Here is a tiny trained network, its code and every weight. The questions are about switching its units off for an input and a class, where a switched-off unit gives its printed mean instead of its output.

import numpy as np


def w(rows, s, z=0):
    codes = np.array(rows[::2]) - 128.0
    scale = np.full(codes.shape[1], s)
    scale[-1] = z or s
    return codes * scale


def f(y):
    return np.maximum(y, 0)


def log_softmax(a):
    a = a - a.max(-1, keepdims=True)
    return a - np.log(np.exp(a).sum(-1, keepdims=True))


def net(x, mask):
    res = np.array(x, float).reshape(1, 5) / 4 @ E
    y = f(res @ A[0][:, :-1].T + A[0][:, -1])
    res = res + np.where(mask, y, B[0][:, -1]) @ B[0][:, :-1]
    return log_softmax(res[-1] @ U[:, :-1].T + U[:, -1])


A, B = {}, {}
E = w([
[48,184,176,186,140,90,115,182,124,236],'x0',
[224,8,172,187,172,166,113,125,254,145],'x1',
[154,177,142,178,202,60,34,87,157,204],'x2',
[86,88,84,208,56,214,77,200,228,124],'x3',
[206,52,183,226,54,19,224,163,97,191],'x4',
],0.0084)
A[0] = w([
[74,192,57,41,173,158,34,47,119,52,154],'neuron 0',
[161,143,165,134,64,72,248,143,50,178,200],'neuron 1',
[9,192,56,151,58,142,167,254,62,180,251],'neuron 2',
[102,137,111,170,43,156,136,212,192,182,185],'neuron 3',
[108,208,148,100,235,77,49,80,66,177,254],'neuron 4',
[201,121,219,190,157,90,81,151,201,198,178],'neuron 5',
[103,58,66,182,52,168,181,208,118,107,148],'neuron 6',
[222,20,131,151,53,182,188,166,191,64,234],'neuron 7',
],0.0073,0.0053)
B[0] = w([
[90,200,20,57,221,235,95,105,64,83,249],'neuron 0',
[181,101,218,75,62,51,187,19,58,120,231],'neuron 1',
[2,217,225,105,47,53,81,196,77,50,254],'neuron 2',
[62,122,158,231,135,125,43,174,173,63,211],'neuron 3',
[174,195,143,31,241,124,168,100,68,200,252],'neuron 4',
[131,67,167,199,220,89,110,153,154,192,227],'neuron 5',
[129,119,150,138,57,151,125,239,105,19,203],'neuron 6',
[209,45,37,204,25,146,103,174,177,32,244],'neuron 7',
],0.0071,0.014)
U = w([
[170,50,88,190,116,215,55,151,253,106,73],'0',
[71,216,195,95,70,40,225,69,21,209,3],'1',
[18,180,164,189,25,142,46,215,165,60,45],'2',
[227,41,107,123,55,63,239,74,54,34,205],'3',
[47,237,38,9,230,238,71,50,49,62,235],'4',
[158,113,192,185,240,46,93,120,181,240,129],'5',
],0.0077,0.0063)

Each question gives the input, the list of numbers given to net, and the class t.
The units are the neurons (one row each of A and B). Each row of codes is followed by its name. A weight is (code - 128) times the scale printed after its matrix; where a second scale follows, it is the last column's (A, B and U).
mask holds one flag per neuron, in row order. A switched-off neuron (its flag False) gives its mean, the last column of its row in B, instead of its output. The means were averaged over made-up inputs and are rounded, as every weight is.
A unit's drop is (log p(t) with every unit on - log p(t) with that unit switched off) / (log p(t) with every unit on - log p(t) with every unit switched off).
The circuit of an input: a set's keep is (log p(t) with only the set's units on - log p(t) with every unit switched off) / (log p(t) with every unit on - log p(t) with every unit switched off). Starting from all 8 units, units are removed one at a time, each time the one whose removal leaves the highest keep (on an exact tie, the one counted first), for as long as the keep stays at least 0.8.
units of the circuit, in order: the units of the circuit, biggest drop first
unit that matters most: the unit with the biggest drop
k most important neurons: the k neurons with the biggest drops, biggest first
drop of u: that unit's drop, to one decimal
input [-3,-5,-6,3,5], class 2: unit that matters most -> neuron 2
input [-8,3,-3,6,8], class 0: units of the circuit, in order -> (neuron 7; neuron 3)
input [5,-4,2,2,0], class 1: 2 most important neurons -> (neuron 7; neuron 4)
input [-6,6,2,2,8], class 0: units of the circuit, in order -> (neuron 5; neuron 7)
input [-6,0,-7,8,6], class 2: 2 most important neurons -> (neuron 6; neuron 3)
input [1,4,-2,7,0], class 0: 4 most important neurons -> (neuron 7; neuron 2; neuron 1; neuron 5)
input [-7,3,-2,4,5], class 0: units of the circuit, in order -> (neuron 7; neuron 1)
input [-5,3,1,-1,1], class 0: 2 most important neurons -> (neuron 1; neuron 4)
input [-5,3,1,0,1], class 0: units of the circuit, in order -> (neuron 1; neuron 2)
input [2,3,-5,-5,-1], class 3: 2 most important neurons -> (neuron 0; neuron 2)
input [0,5,-6,2,-1], class 0: 2 most important neurons -> (neuron 2; neuron 7)
input [-6,-8,-2,-6,7], class 1: 2 most important neurons -> (neuron 7; neuron 6)
input [-7,3,-6,7,-3], class 0: 2 most important neurons -> (neuron 2; neuron 7)
input [-3,-1,8,-6,7], class 5: 2 most important neurons -> (neuron 5; neuron 2)
input [-5,8,5,-6,3], class 5: most important neuron -> (neuron 5)
input [1,-4,-6,-2,1], class 1: 4 most important neurons -> (neuron 7; neuron 1; neuron 2; neuron 3)
input [3,-7,-6,-8,-1], class 1: 2 most important neurons -> (neuron 1; neuron 2)
input [-8,1,3,6,4], class 0: drop of neuron 2 -> 0.1
input [-2,5,3,-7,-1], class 5: drop of neuron 0 -> 0.4
input [0,-8,-8,-2,0], class 1: drop of neuron 1 -> 0.4
